Below are the code and all the weights of a small trained network. Each question names an input and a target symbol and asks about switching units off, where a switched-off unit gives its printed mean instead of its output.

import numpy as np


def w(rows, s, z=0):
    codes = np.array(rows[::2]) - 128.0
    scale = np.full(codes.shape[1], s)
    scale[-1] = z or s
    return codes * scale


def norm(h):
    return h / np.sqrt((h * h).mean(-1, keepdims=True) + 1e-5)


def f(y):
    return np.maximum(y, 0)


def softmax(a):
    e = np.exp(a - a.max(-1, keepdims=True))
    return e / e.sum(-1, keepdims=True)


def log_softmax(a):
    a = a - a.max(-1, keepdims=True)
    return a - np.log(np.exp(a).sum(-1, keepdims=True))


def net(x, mask):
    ids = ['βεθξφψω'.index(c) for c in x.split()]
    T = len(ids)
    res = E[ids] + P[:T]
    u = 0
    for l in range(2):
        r = norm(res)
        for j in range(2):
            rows = slice(3 * j, 3 * j + 3)
            q, k, v = (r @ M[l][rows].T for M in (Q, K, V))
            z = softmax(np.where(np.tri(T) > 0, q @ k.T / 3**0.5, -1e9)) @ v
            o = O[l][rows]
            res = res + np.where(mask[u + j], z, o[:, -1]) @ o[:, :-1]
        u += 2
        y = f(norm(res) @ A[l][:, :-1].T + A[l][:, -1])
        res = res + np.where(mask[u : u + 8], y, B[l][:, -1]) @ B[l][:, :-1]
        u += 8
    return log_softmax(norm(res)[-1] @ U[:, :-1].T + U[:, -1])


Q, K, V, O, A, B = {}, {}, {}, {}, {}, {}
E = w([
[214,254,38],'β',
[153,143,113],'ε',
[156,148,113],'θ',
[160,153,113],'ξ',
[90,158,123],'φ',
[148,137,112],'ψ',
[133,124,233],'ω',
],0.0069)
P = w([
[4,27,229],'0',
[169,255,116],'1',
[164,172,99],'2',
[163,145,92],'3',
[142,95,86],'4',
[151,109,92],'5',
[142,90,89],'6',
[156,107,94],'7',
[165,119,96],'8',
[164,112,94],'9',
[170,118,95],'10',
[175,123,94],'11',
],0.0012)
Q[0] = w([
[105,122,165],'L0H0',
[187,186,151],'L0H0',
[60,119,153],'L0H0',
[80,53,113],'L0H1',
[178,218,3],'L0H1',
[97,89,193],'L0H1',
],0.005)
K[0] = w([
[129,168,69],'L0H0',
[91,115,143],'L0H0',
[142,115,47],'L0H0',
[120,180,111],'L0H1',
[180,4,230],'L0H1',
[125,184,54],'L0H1',
],0.0047)
V[0] = w([
[147,56,165],'L0H0',
[205,177,4],'L0H0',
[240,165,173],'L0H0',
[188,122,233],'L0H1',
[201,23,115],'L0H1',
[192,129,192],'L0H1',
],0.0026)
O[0] = w([
[108,116,63,88],'L0H0',
[186,153,247,252],'L0H0',
[51,95,200,241],'L0H0',
[81,73,126,186],'L0H1',
[162,4,163,148],'L0H1',
[130,15,211,189],'L0H1',
],0.0019,0.0022)
A[0] = w([
[30,175,192,184],'L0N0',
[1,149,86,163],'L0N1',
[156,76,119,242],'L0N2',
[122,118,197,225],'L0N3',
[154,82,98,134],'L0N4',
[120,160,115,60],'L0N5',
[131,197,134,253],'L0N6',
[150,95,36,128],'L0N7',
],0.004,0.00054)
B[0] = w([
[37,172,82,205],'L0N0',
[51,255,149,171],'L0N1',
[241,200,169,193],'L0N2',
[125,108,70,191],'L0N3',
[174,166,166,171],'L0N4',
[212,53,138,151],'L0N5',
[98,32,156,249],'L0N6',
[155,213,115,188],'L0N7',
],0.0019,0.0018)
Q[1] = w([
[201,126,140],'L1H0',
[160,201,88],'L1H0',
[42,91,2],'L1H0',
[102,57,131],'L1H1',
[183,150,164],'L1H1',
[187,137,172],'L1H1',
],0.0038)
K[1] = w([
[84,118,253],'L1H0',
[122,108,221],'L1H0',
[250,198,21],'L1H0',
[159,203,70],'L1H1',
[79,1,136],'L1H1',
[22,3,164],'L1H1',
],0.0031)
V[1] = w([
[163,254,178],'L1H0',
[123,231,223],'L1H0',
[156,66,103],'L1H0',
[164,171,49],'L1H1',
[134,103,53],'L1H1',
[14,135,52],'L1H1',
],0.0032)
O[1] = w([
[4,142,151,223],'L1H0',
[55,112,187,207],'L1H0',
[198,166,108,115],'L1H0',
[79,120,46,138],'L1H1',
[172,209,103,91],'L1H1',
[166,147,170,5],'L1H1',
],0.0032,0.0025)
A[1] = w([
[125,99,190,80],'L1N0',
[39,115,99,88],'L1N1',
[143,145,145,74],'L1N2',
[252,148,45,83],'L1N3',
[211,72,154,100],'L1N4',
[145,158,145,52],'L1N5',
[49,146,91,247],'L1N6',
[88,163,199,27],'L1N7',
],0.0035,0.0013)
B[1] = w([
[143,167,154,169],'L1N0',
[74,230,144,167],'L1N1',
[104,82,103,134],'L1N2',
[41,4,75,253],'L1N3',
[188,234,167,185],'L1N4',
[86,135,78,136],'L1N5',
[220,167,80,220],'L1N6',
[68,16,114,187],'L1N7',
],0.0022)
U = w([
[10,206,145,95],'β',
[238,53,127,254],'ε',
[194,173,215,56],'θ',
[72,53,254,163],'ξ',
[169,241,79,101],'φ',
[105,87,60,71],'ψ',
[67,57,76,105],'ω',
],0.0081,0.0035)

Each question gives the input, a string of symbols that net reads in full, and the target symbol t.
The units are the heads (3 rows each of Q, K, V and O) and the neurons (one row each of A and B). Each row of codes is followed by its name. A weight is (code - 128) times the scale printed after its matrix; where a second scale follows, it is the last column's (O, A, B and U).
mask holds one flag per unit, layer by layer, with each layer's heads first. A switched-off unit (its flag False) gives its mean, the last column of its rows in O or B, instead of its output. The means were averaged over made-up inputs and are rounded, as every weight is.
A unit's drop is (log p(t) with every unit on - log p(t) with that unit switched off) / (log p(t) with every unit on - log p(t) with every unit switched off).
The circuit of an input: a set's keep is (log p(t) with only the set's units on - log p(t) with every unit switched off) / (log p(t) with every unit on - log p(t) with every unit switched off). Starting from the 12 units with the biggest drops (on a tie, the unit counted first), units are removed one at a time, each time the one whose removal leaves the highest keep (on an exact tie, the one counted first), for as long as the keep stays at least 0.8.
circuit, biggest first: the units of the circuit, biggest drop first
top k neurons: the k neurons with the biggest drops, biggest first
which heads matter: for each layer, one digit per head in row order, 1 if its drop is at least 0.15 and else 0, layers parted by /
input ε ω φ ε, target ε: circuit, biggest first -> (L0H1; L0H0; L1H0)
input β ψ ω ε ε β β ε ω φ ξ θ, target β: which heads matter -> 01 / 11
input ξ ε ξ ε ε ε θ ω ε ψ, target ξ: which heads matter -> 10 / 10
input ξ φ ε β ε ξ φ ξ θ, target ξ: which heads matter -> 10 / 10
input φ β ε ω ξ θ, target φ: which heads matter -> 11 / 10
input θ β β β ξ ε ξ ε ψ ω θ, target θ: circuit, biggest first -> (L0H0)
input ω ε θ, target ω: which heads matter -> 10 / 00
input ε ω ε ψ, target ε: circuit, biggest first -> (L0H1; L1H0)
input β ξ ψ ε φ ψ φ ξ ε ψ θ ε, target β: circuit, biggest first -> (L1H0; L0H1)
input β ε ε β θ β ε β φ ψ, target β: circuit, biggest first -> (L1H0; L1N3)
input φ ε ε ε ξ ε β θ ψ, target φ: which heads matter -> 01 / 11
input θ ψ ψ θ ε ε ξ β β ξ, target θ: top 2 neurons -> (L0N0; L0N1)
input ξ ξ ε θ ε ξ, target ξ: circuit, biggest first -> (L0H0; L1H0)
input ξ ξ β β θ ψ, target ξ: circuit, biggest first -> (L0H0)
input θ ω ε ε φ ξ θ φ ξ, target θ: which heads matter -> 00 / 01
input ξ ε ε ω θ ε ω φ φ ε, target ξ: which heads matter -> 00 / 11
input β ξ ξ θ ε θ φ ξ ε φ β θ, target β: which heads matter -> 11 / 11
input ε ω θ ω θ, target ε: which heads matter -> 11 / 01
input φ β θ ω ω ε ψ β ξ β β ε, target φ: which heads matter -> 11 / 11
input θ ε ψ ε ψ ψ, target θ: which heads matter -> 10 / 00
input ω φ ξ ξ, target ω: top 2 neurons -> (L1N3; L1N6)
input ε φ ε ε θ ε ε ε ξ, target ε: top 2 neurons -> (L1N3; L1N4)
input ε φ ξ ω ξ, target ε: which heads matter -> 11 / 01
input ξ ψ ξ φ ε ε ε, target ξ: top 2 neurons -> (L0N0; L1N3)
input ω ξ ε, target ω: which heads matter -> 10 / 10
input θ β β ξ ψ ε ω θ, target θ: top neuron -> (L0N1)
input φ θ φ ξ ε ξ ω θ θ ε ε, target φ: top 2 neurons -> (L1N3; L1N6)
input β ω ξ ε ξ ω ω β ξ ξ, target β: top neuron -> (L1N1)
